Moves between nodes:
from | ^ + % & § ~
PR | CR BD SG LD ZQ ML
JQ | ZT TR DD QH DM QT
NG | FC SD DJ ML SB LD
HG | HM SG BD GL JP ZF
NF | DS ZQ JP LJ BD MF
SD | BM NG FZ RH LS JZ
CR | PR RL DQ LZ ZC GN
GD | SF BN GN CC DG DQ
NJ | SB GM LL RM FC FL
LS | GM SB QP MF SD LJ
DD | FL LJ JQ ZQ LD SB
DM | GP GL LD SG JQ DJ
LJ | MN DD TR NF JZ LS
DJ | CC FZ NG SF QT DM
RH | FP ML ZF SD MF BD
QM | QP LL GM GF DN CZ
DT | MF RM GF GM FP DS
DH | DG RC LT QT SF QH
JP | CH QH NF TR HG RC
GM | LS NJ QM DT BM MN
MF | DT LT RC LS RH NF
FL | DD MN ZT ZC LZ NJ
TR | CZ JQ LJ JP GL QP
ZQ | ZC NF QH DD PR LT
DQ | SG HM CR GP MH GD
QH | MH JP ZQ JQ SG DH
ZF | BN SF RH FZ RC HG
RM | LT DT DG NJ GN ZC
GL | QN DM JZ HG TR FZ
LL | QT QM NJ DG CC ZT
DG | DH GF RM LL GD MH
FP | RH GN BN BM DT RL
ZC | ZQ DS MH FL CR RM
DN | FZ CC BM BN QM QN
LZ | LD BP GP CR FL FC
FZ | DN DJ SD ZF QP GL
CC | DJ DN FC GD LL GP
SB | NJ LS QT LT NG DD
ML | GN RH SF NG LT PR
LT | RM MF DH SB ML ZQ
GF | RC DG DT QM BN CH
CH | JP MH DS CZ HM GF
LD | LZ JZ DM PR DD NG
QT | LL QP SB DH DJ JQ
HM | HG DQ RL QN CH BN
FC | NG BM CC GN NJ LZ
CZ | TR ZT MN CH QN QM
BM | SD FC DN FP GM BP
ZT | JQ CZ FL MH GP LL
GN | ML FP GD FC RM CR
RL | BD CR HM BP DS FP
BD | RL PR HG JZ NF RH
SF | GD ZF ML DJ DH SG
GP | DM QN LZ DQ ZT CC
SG | DQ HG PR DM QH SF
DS | NF ZC CH MN RL DT
MN | LJ FL CZ DS BP GM
JZ | BP LD GL BD LJ SD
RC | GF DH MF QP ZF JP
QP | QM QT LS RC FZ TR
BP | JZ LZ QN RL MN BM
MH | QH CH ZC ZT DQ DG
BN | ZF GD FP DN GF HM
QN | GL GP BP HM CZ DN

In the rows, 50 means zero.

The rows follow the links: the fewer symbols apart two nodes are, the more alike their rows tend to be.

Rows of some nodes; one shown again gets a slightly different row:
GD: [51,20,79,41,49,66,78,53,47,49,32,39,62,59,61,25,39,25,31,58,50,56,57,72,40,34,59,60,28,71,41,66,49,43,69,60,19,40,48,53,41,57,56,39,44,64,53,65,70,47,49,40,47,49,49,34,55,63,55,40,34]
FL: [73,68,39,61,60,44,47,58,66,73,59,41,41,78,57,35,40,47,30,33,82,53,51,53,49,65,34,22,35,43,51,52,35,38,59,50,41,27,38,54,35,41,41,34,76,24,38,67,18,34,57,57,36,60,41,38,43,58,44,53,54]
DM: [51,49,53,59,20,51,45,72,44,50,68,42,40,34,44,60,60,41,53,43,41,54,48,41,32,78,47,71,48,50,36,18,36,42,30,20,70,43,36,81,57,58,27,30,45,44,57,54,36,57,56,55,42,43,46,41,56,77,66,72,43]
LS: [50,78,28,40,55,25,38,55,36,48,67,62,37,31,29,74,69,57,59,43,48,39,50,33,51,63,47,29,68,41,55,45,64,44,24,47,56,80,59,39,62,38,57,74,55,31,65,19,44,48,37,63,48,60,57,50,38,46,46,50,77]
LZ: [63,56,38,67,34,44,67,47,61,58,62,28,45,63,72,33,47,50,35,23,62,57,45,47,28,61,26,48,51,47,50,48,39,33,46,50,65,17,42,60,34,53,40,33,64,17,45,55,13,38,63,38,27,41,27,45,47,51,42,66,38]
SG: [38,31,60,39,51,72,43,54,56,48,26,49,59,23,42,48,58,43,59,58,32,62,57,61,58,45,72,78,48,61,38,31,40,53,62,32,56,39,44,83,49,56,46,22,44,79,42,69,53,67,55,71,59,38,55,45,72,67,55,61,39]
BD: [23,57,29,39,56,51,40,30,55,31,41,63,50,27,50,55,53,61,70,56,18,53,52,46,67,22,60,65,83,42,48,56,60,57,64,37,63,38,59,49,49,33,55,62,33,61,57,45,33,57,48,66,83,37,42,60,59,32,36,61,40]
RM: [69,38,53,37,55,54,72,38,62,54,31,42,55,59,70,20,39,46,35,54,75,58,78,61,63,28,57,28,35,55,67,61,53,53,72,69,17,40,53,47,33,46,71,53,71,44,37,51,62,57,41,66,38,51,54,34,60,59,39,31,44]
JQ: [62,64,52,51,52,58,28,78,48,73,57,42,41,48,21,48,57,41,55,43,65,47,56,36,65,80,62,50,37,51,30,26,30,52,46,30,63,56,33,73,53,50,24,26,50,51,40,78,37,51,46,72,46,53,49,42,56,75,59,58,64]
DD: [70,74,30,49,44,44,36,64,58,59,74,47,35,31,40,54,68,48,54,32,62,56,67,32,56,72,48,42,53,35,44,20,43,43,36,23,62,42,44,75,51,48,41,30,77,39,47,49,29,57,50,79,28,44,44,33,49,62,53,61,68]
SD: [39,64,36,39,62,47,38,46,44,50,67,62,38,41,50,70,50,52,58,40,33,42,41,29,44,65,54,58,74,54,44,60,63,34,45,40,56,56,55,40,61,28,45,86,30,30,83,39,29,42,32,57,72,50,45,51,58,51,38,68,56]
FZ: [33,51,60,46,46,35,44,59,30,37,69,65,45,31,26,81,56,47,62,50,16,38,24,33,25,71,48,65,56,50,44,35,60,44,21,35,57,72,50,44,81,59,32,62,35,48,77,36,55,51,36,40,56,55,61,63,41,59,62,60,55]
DQ: [48,25,67,64,36,58,70,51,55,50,33,30,66,61,73,29,47,43,32,50,46,58,44,75,37,32,46,60,34,59,42,47,34,51,53,55,51,22,40,61,41,72,55,13,50,61,26,56,66,62,77,32,36,32,49,51,52,50,64,38,23]

Each walk starts at a row. The symbols on each line, taken left to right, move it on to the next node.
Answer with the node's row; about right is enough.
[73,74,50,35,53,52,42,55,40,57,65,53,36,35,34,41,60,41,53,41,71,51,70,26,53,67,63,47,40,52,45,38,48,44,45,37,41,62,54,62,48,41,46,52,60,28,60,50,40,57,29,84,40,54,54,22,65,79,42,61,65]
% ^ + % ~ ~: [65,73,42,50,74,35,44,47,44,64,54,54,38,69,65,45,42,58,36,39,68,36,37,47,47,56,39,26,40,47,58,69,63,45,50,68,36,58,57,16,47,37,58,71,63,26,58,47,46,26,43,36,52,71,53,47,36,35,34,52,62]
~ § + &: [49,35,49,51,45,58,71,22,75,49,40,38,62,59,79,19,40,51,40,46,54,60,66,62,44,26,51,50,54,57,57,62,43,52,83,56,48,4,40,58,27,43,59,41,57,49,40,64,32,47,67,49,49,36,36,43,63,44,37,48,26]
[18,44,38,43,47,50,40,55,49,38,39,60,53,21,40,62,59,55,76,62,17,48,33,60,58,32,53,74,64,50,48,40,54,70,40,34,74,59,53,50,64,58,48,53,37,79,50,40,66,66,55,44,72,32,52,69,47,26,55,45,38]
& § & %: [33,71,18,44,57,38,38,36,47,41,46,65,49,33,38,63,62,63,71,57,34,49,57,50,82,30,49,43,73,32,57,37,51,71,48,38,65,60,59,47,56,40,59,62,59,60,29,30,57,64,47,66,59,45,66,61,36,28,45,34,58]
~ & ~ ~ ~: [48,84,20,43,61,39,14,54,51,63,66,68,38,44,35,72,52,64,63,49,51,43,39,31,67,64,55,43,67,32,44,39,57,51,50,30,60,57,49,36,60,28,40,65,60,36,46,57,29,42,32,67,70,58,55,43,35,36,47,59,73]
[31,48,45,51,60,54,22,55,51,43,40,63,64,36,22,71,57,53,67,73,37,46,45,46,83,39,76,55,54,46,47,42,48,76,63,46,63,72,47,46,60,53,47,44,38,72,30,62,65,58,42,54,73,51,60,67,47,27,57,36,51]
^ ^ ~ ~ & ^ &: [37,39,54,56,50,43,47,51,57,45,30,51,57,72,47,50,46,63,47,59,54,53,45,74,73,32,41,36,35,38,57,57,52,69,57,70,53,59,54,31,56,69,55,32,54,73,15,53,76,46,62,25,53,47,57,65,23,14,51,18,39]
& ~ § &: [32,25,69,51,41,53,64,40,40,40,32,47,61,55,62,49,40,50,50,60,26,44,33,69,34,21,43,48,51,59,51,69,63,50,51,73,34,64,58,31,59,59,56,68,36,68,51,37,87,44,61,17,62,50,53,64,37,39,51,30,31]
[62,46,72,43,40,59,58,67,30,51,64,52,43,34,30,53,48,31,54,44,44,46,49,37,24,74,71,73,37,67,31,41,42,34,45,27,48,57,46,73,58,57,31,39,40,42,75,66,45,49,33,63,49,50,53,32,72,79,63,65,53]
& ~ % & ^ %: [55,49,65,63,49,58,51,69,56,59,60,32,47,71,62,27,36,41,30,27,57,50,30,60,29,67,48,58,23,56,28,48,32,39,53,54,51,24,28,62,43,56,30,22,49,41,44,81,33,34,60,32,47,52,45,34,46,60,68,67,38]
+ & & § ^: [39,63,45,59,49,42,17,73,43,55,61,56,45,49,27,82,62,54,65,49,47,41,35,34,57,75,48,48,57,30,46,25,44,63,30,41,73,72,44,44,65,50,33,45,44,50,40,38,48,49,46,42,52,61,58,64,29,45,62,56,64]
[59,23,72,57,38,59,72,44,43,50,29,35,72,68,53,31,48,49,32,60,64,58,75,59,49,45,49,43,25,64,56,52,39,51,55,75,32,53,57,53,39,72,59,27,54,58,39,49,82,61,51,42,24,52,51,50,51,74,46,28,42]
~ % ^ ^ + ~: [49,47,41,57,55,46,64,30,46,45,41,58,56,63,68,53,44,60,47,57,55,44,54,60,63,26,40,20,52,36,71,75,66,58,52,71,26,56,67,24,50,46,75,73,68,55,38,33,75,57,50,32,44,52,59,61,31,26,40,18,50]
~ ^ ~ % §: [29,39,58,31,55,57,40,39,39,36,37,63,49,23,30,68,55,43,64,67,17,38,45,56,56,32,68,69,55,66,49,55,64,56,57,38,47,67,59,44,59,51,54,63,26,79,67,48,80,57,44,51,80,49,64,62,62,51,50,48,46]
[68,57,69,57,39,55,47,77,39,55,70,46,45,41,24,54,64,41,58,53,63,49,70,30,42,84,64,53,40,51,47,29,41,44,22,36,52,77,50,68,61,71,36,33,48,42,57,48,59,55,38,59,27,49,50,33,58,88,71,58,71]
% % & § ~ % §: [51,62,37,40,56,60,43,40,60,49,47,51,58,29,47,43,52,53,60,53,60,59,77,50,83,40,70,52,51,42,41,22,37,68,64,25,46,39,57,74,41,44,58,39,61,66,30,52,45,69,48,90,53,40,54,34,73,63,42,46,55]
~ ^ + + % § ^: [50,20,70,43,29,66,66,46,44,36,43,52,57,26,38,51,60,42,64,57,33,63,68,51,44,37,64,69,50,66,49,40,42,57,46,34,46,51,53,77,51,64,52,45,49,74,59,44,76,68,50,67,45,30,54,48,73,75,53,53,45]
[29,66,45,44,57,49,20,66,44,48,61,66,41,39,24,74,49,46,61,48,26,47,16,37,42,67,42,61,54,45,37,38,54,49,42,29,71,54,36,51,68,48,33,55,31,55,70,62,47,37,51,37,75,52,55,58,44,42,63,67,48]
~ & % +: [54,39,53,38,46,64,66,30,55,40,47,49,45,29,53,36,58,38,62,52,44,58,86,45,48,34,68,63,60,62,49,60,51,43,58,32,49,40,60,73,44,37,56,56,46,50,68,46,42,73,42,86,55,34,42,36,92,66,35,60,52]
^ ^ ~ § & §: [54,64,43,48,46,46,34,46,56,51,67,49,34,43,43,46,55,44,60,39,54,57,59,32,47,68,50,66,61,51,42,34,41,37,53,28,65,30,39,79,44,33,37,45,48,34,62,63,6,50,49,66,56,43,36,40,72,74,47,79,55]
[87,58,50,57,43,35,71,51,52,67,59,44,40,67,63,35,48,41,39,28,82,58,63,49,38,61,39,28,34,44,59,54,43,42,34,61,31,46,51,45,33,51,45,50,78,19,45,43,44,46,51,58,18,63,47,37,45,62,47,46,60]
& § & %: [65,39,79,62,37,46,71,64,44,54,53,39,45,69,54,25,44,36,37,33,58,46,39,52,15,71,37,51,27,59,41,50,42,26,37,62,38,44,44,53,49,65,41,39,56,38,60,46,54,36,63,26,13,54,46,36,40,74,63,52,41]
& + & % & +: [60,29,57,51,34,55,90,23,63,38,40,38,60,55,83,24,52,47,40,47,49,58,79,61,36,25,48,48,59,59,67,68,53,43,59,67,40,25,60,57,39,48,70,50,54,42,59,35,53,55,61,47,33,32,39,42,67,55,41,47,31]
